Below are the code and all the weights of a small trained network. Each question names an input and a target symbol and asks about switching units off, where a switched-off unit gives its printed mean instead of its output.

import numpy as np


def w(rows, s, z=0):
    codes = np.array(rows[::2]) - 128.0
    scale = np.full(codes.shape[1], s)
    scale[-1] = z or s
    return codes * scale


def f(y):
    return y / 2 * (1 + np.tanh(0.7978845608 * (y + 0.044715 * y**3)))


def softmax(a):
    e = np.exp(a - a.max(-1, keepdims=True))
    return e / e.sum(-1, keepdims=True)


def log_softmax(a):
    a = a - a.max(-1, keepdims=True)
    return a - np.log(np.exp(a).sum(-1, keepdims=True))


def net(x, mask):
    ids = ['αβθξπτφψ'.index(c) for c in x.split()]
    T = len(ids)
    res = E[ids] + P[:T]
    r = res
    for j in range(3):
        rows = slice(3 * j, 3 * j + 3)
        q, k, v = (r @ M[0][rows].T for M in (Q, K, V))
        z = softmax(np.where(np.tri(T) > 0, q @ k.T / 3**0.5, -1e9)) @ v
        o = O[0][rows]
        res = res + np.where(mask[j], z, o[:, -1]) @ o[:, :-1]
    y = f(res @ A[0][:, :-1].T + A[0][:, -1])
    res = res + np.where(mask[3:27], y, B[0][:, -1]) @ B[0][:, :-1]
    return log_softmax(res[-1] @ U[:, :-1].T + U[:, -1])


Q, K, V, O, A, B = {}, {}, {}, {}, {}, {}
E = w([
[170,86,105,120,50,142],'α',
[80,175,133,215,119,101],'β',
[128,157,39,150,4,106],'θ',
[114,176,166,119,156,150],'ξ',
[147,169,181,93,95,170],'π',
[204,117,92,109,72,75],'τ',
[145,136,91,124,128,72],'φ',
[129,91,162,134,112,163],'ψ',
],0.02)
P = w([
[103,143,35,6,194,53],'0',
[200,161,138,156,127,221],'1',
[117,102,189,101,118,47],'2',
[188,184,135,164,124,199],'3',
[105,107,206,112,100,58],'4',
[173,187,137,180,118,194],'5',
[89,117,219,111,85,64],'6',
[161,196,136,185,110,205],'7',
[80,124,222,116,77,67],'8',
[158,207,127,192,111,187],'9',
[75,130,222,113,71,67],'10',
],0.012)
Q[0] = w([
[98,84,174,76,84,55],'h1',
[171,208,94,162,50,158],'h1',
[30,57,231,84,84,31],'h1',
[134,104,102,106,163,187],'h2',
[152,117,75,127,175,179],'h2',
[252,156,61,106,109,189],'h2',
[172,166,192,112,63,88],'h3',
[53,47,162,37,122,84],'h3',
[85,70,178,163,56,150],'h3',
],0.012)
K[0] = w([
[131,179,139,236,49,85],'h1',
[121,106,13,51,112,134],'h1',
[70,168,158,244,87,75],'h1',
[159,165,120,47,178,186],'h2',
[151,74,64,74,143,113],'h2',
[164,144,46,43,103,120],'h2',
[48,190,69,94,111,108],'h3',
[96,137,158,225,9,144],'h3',
[81,102,137,118,111,122],'h3',
],0.011)
V[0] = w([
[16,171,126,137,198,156],'h1',
[86,94,79,140,121,142],'h1',
[174,135,149,75,134,132],'h1',
[139,165,122,148,117,91],'h2',
[129,147,165,158,115,120],'h2',
[166,133,137,126,165,101],'h2',
[89,254,55,161,116,117],'h3',
[156,111,108,78,190,123],'h3',
[118,141,92,131,92,139],'h3',
],0.015)
O[0] = w([
[180,53,202,113,203,141,2],'h1',
[251,197,164,206,165,93,126],'h1',
[129,106,1,62,85,195,169],'h1',
[161,119,171,118,103,147,182],'h2',
[157,83,138,22,153,156,131],'h2',
[47,209,152,86,84,136,114],'h2',
[28,75,231,248,74,151,212],'h3',
[195,124,175,8,67,92,161],'h3',
[99,161,104,168,115,161,192],'h3',
],0.0079,0.007)
A[0] = w([
[40,139,102,61,191,42,119],'n1',
[155,118,118,99,127,191,113],'n2',
[92,61,224,31,176,113,151],'n3',
[225,130,226,109,118,147,153],'n4',
[228,176,104,189,141,151,96],'n5',
[115,158,123,68,59,87,68],'n6',
[148,188,157,160,154,182,178],'n7',
[91,117,84,140,88,119,156],'n8',
[162,132,167,226,123,134,25],'n9',
[162,188,171,122,184,253,185],'n10',
[12,86,88,61,165,1,119],'n11',
[37,220,146,92,142,122,172],'n12',
[102,178,220,137,134,190,208],'n13',
[129,179,169,41,36,128,121],'n14',
[50,94,170,147,113,65,126],'n15',
[216,122,80,50,115,207,254],'n16',
[132,76,67,120,119,44,139],'n17',
[98,83,40,7,120,181,136],'n18',
[172,186,105,165,58,196,112],'n19',
[109,136,139,18,106,127,155],'n20',
[136,90,40,167,103,37,99],'n21',
[143,87,128,150,104,39,196],'n22',
[183,78,70,170,99,93,110],'n23',
[52,104,102,159,125,233,123],'n24',
],0.0087,0.0053)
B[0] = w([
[243,170,171,220,110,150,142],'n1',
[115,97,146,180,100,64,148],'n2',
[168,190,72,185,167,222,193],'n3',
[137,115,140,41,178,129,183],'n4',
[226,142,119,145,93,124,163],'n5',
[103,158,167,102,94,163,204],'n6',
[127,51,144,97,102,114,162],'n7',
[134,76,135,151,135,117,186],'n8',
[131,189,140,83,122,98,187],'n9',
[122,68,84,163,77,78,160],'n10',
[221,113,225,195,81,108,151],'n11',
[173,85,146,238,135,159,167],'n12',
[97,99,78,73,109,114,214],'n13',
[77,145,159,137,135,174,243],'n14',
[135,125,120,177,216,137,194],'n15',
[112,123,74,134,254,124,244],'n16',
[138,54,161,87,115,144,151],'n17',
[81,179,117,52,128,58,211],'n18',
[164,115,150,78,139,143,250],'n19',
[149,158,127,199,154,97,186],'n20',
[132,79,139,90,91,156,171],'n21',
[99,46,129,48,182,180,155],'n22',
[105,113,109,163,109,151,160],'n23',
[184,129,81,136,90,36,173],'n24',
],0.007,0.018)
U = w([
[232,160,78,186,104,202,204],'α',
[94,45,76,174,66,143,132],'β',
[247,112,214,127,79,66,50],'θ',
[133,26,119,123,154,205,253],'ξ',
[40,84,2,56,117,119,162],'π',
[44,223,102,142,108,189,1],'τ',
[140,108,206,63,60,125,6],'φ',
[228,110,87,103,154,37,168],'ψ',
],0.0075,0.0022)

Each question gives the input, a string of symbols that net reads in full, and the target symbol t.
The units are the heads (3 rows each of Q, K, V and O) and the neurons (one row each of A and B). Each row of codes is followed by its name. A weight is (code - 128) times the scale printed after its matrix; where a second scale follows, it is the last column's (O, A, B and U).
mask holds one flag per unit, heads first, then neurons. A switched-off unit (its flag False) gives its mean, the last column of its rows in O or B, instead of its output. The means were averaged over made-up inputs and are rounded, as every weight is.
A unit's drop is (log p(t) with every unit on - log p(t) with that unit switched off) / (log p(t) with every unit on - log p(t) with every unit switched off).
The circuit of an input: a set's keep is (log p(t) with only the set's units on - log p(t) with every unit switched off) / (log p(t) with every unit on - log p(t) with every unit switched off). Starting from the 12 units with the biggest drops (on a tie, the unit counted first), units are removed one at a time, each time the one whose removal leaves the highest keep (on an exact tie, the one counted first), for as long as the keep stays at least 0.8.
units of the circuit, in order: the units of the circuit, biggest drop first
top k neurons: the k neurons with the biggest drops, biggest first
which heads matter: for each layer, one digit per head in row order, 1 if its drop is at least 0.15 and else 0, layers parted by /
input π τ π α ξ β π α ξ ξ π, target ξ: which heads matter => 100
input π π ψ, target ψ: units of the circuit, in order => (h3)
input π φ τ π φ ψ, target π: which heads matter => 100
input β ξ α α φ τ ψ ξ τ π π, target ξ: units of the circuit, in order => (h1, n15, h3)
input α α β π α φ α ψ, target α: units of the circuit, in order => (h1, n18)
input ψ θ π α π β ξ β, target ψ: units of the circuit, in order => (h3, h2)
input β α π α α ψ, target β: which heads matter => 001
input ξ α β β ξ α α φ, target ξ: which heads matter => 101
input φ τ α α, target φ: which heads matter => 011
input θ β α π π ψ ξ π, target θ: which heads matter => 100
input φ α α α θ ψ, target φ: units of the circuit, in order => (h3, n16)
input α α τ α α τ α ξ π, target τ: units of the circuit, in order => (h1, n14)
input τ α τ ξ α ξ ξ α, target τ: units of the circuit, in order => (h1, h2)
input τ α α π β α α α ξ θ π, target β: top 2 neurons => (n13, n24)
input α α τ, target φ: top neuron => (n11)
input ψ α π ξ α ψ ψ θ, target ψ: units of the circuit, in order => (h3, h1)
input β α α φ α φ β φ α β, target β: which heads matter => 001
input π α ψ π α α ψ ξ ξ β, target π: which heads matter => 110
input ψ α τ τ α θ α α, target ψ: which heads matter => 101
input ξ β β ξ ξ α α θ φ β, target ξ: units of the circuit, in order => (h1)
input ξ ξ π α, target ξ: which heads matter => 101
input π α π β τ τ ξ τ ψ α α, target ξ: which heads matter => 100
input θ τ ξ ψ φ β α α ξ π β, target ξ: which heads matter => 110
input ψ π π ψ θ α θ τ, target ψ: which heads matter => 001
input ξ φ φ, target θ: top 2 neurons => (n11, n1)
input φ β β φ, target φ: top 2 neurons => (n16, n3)
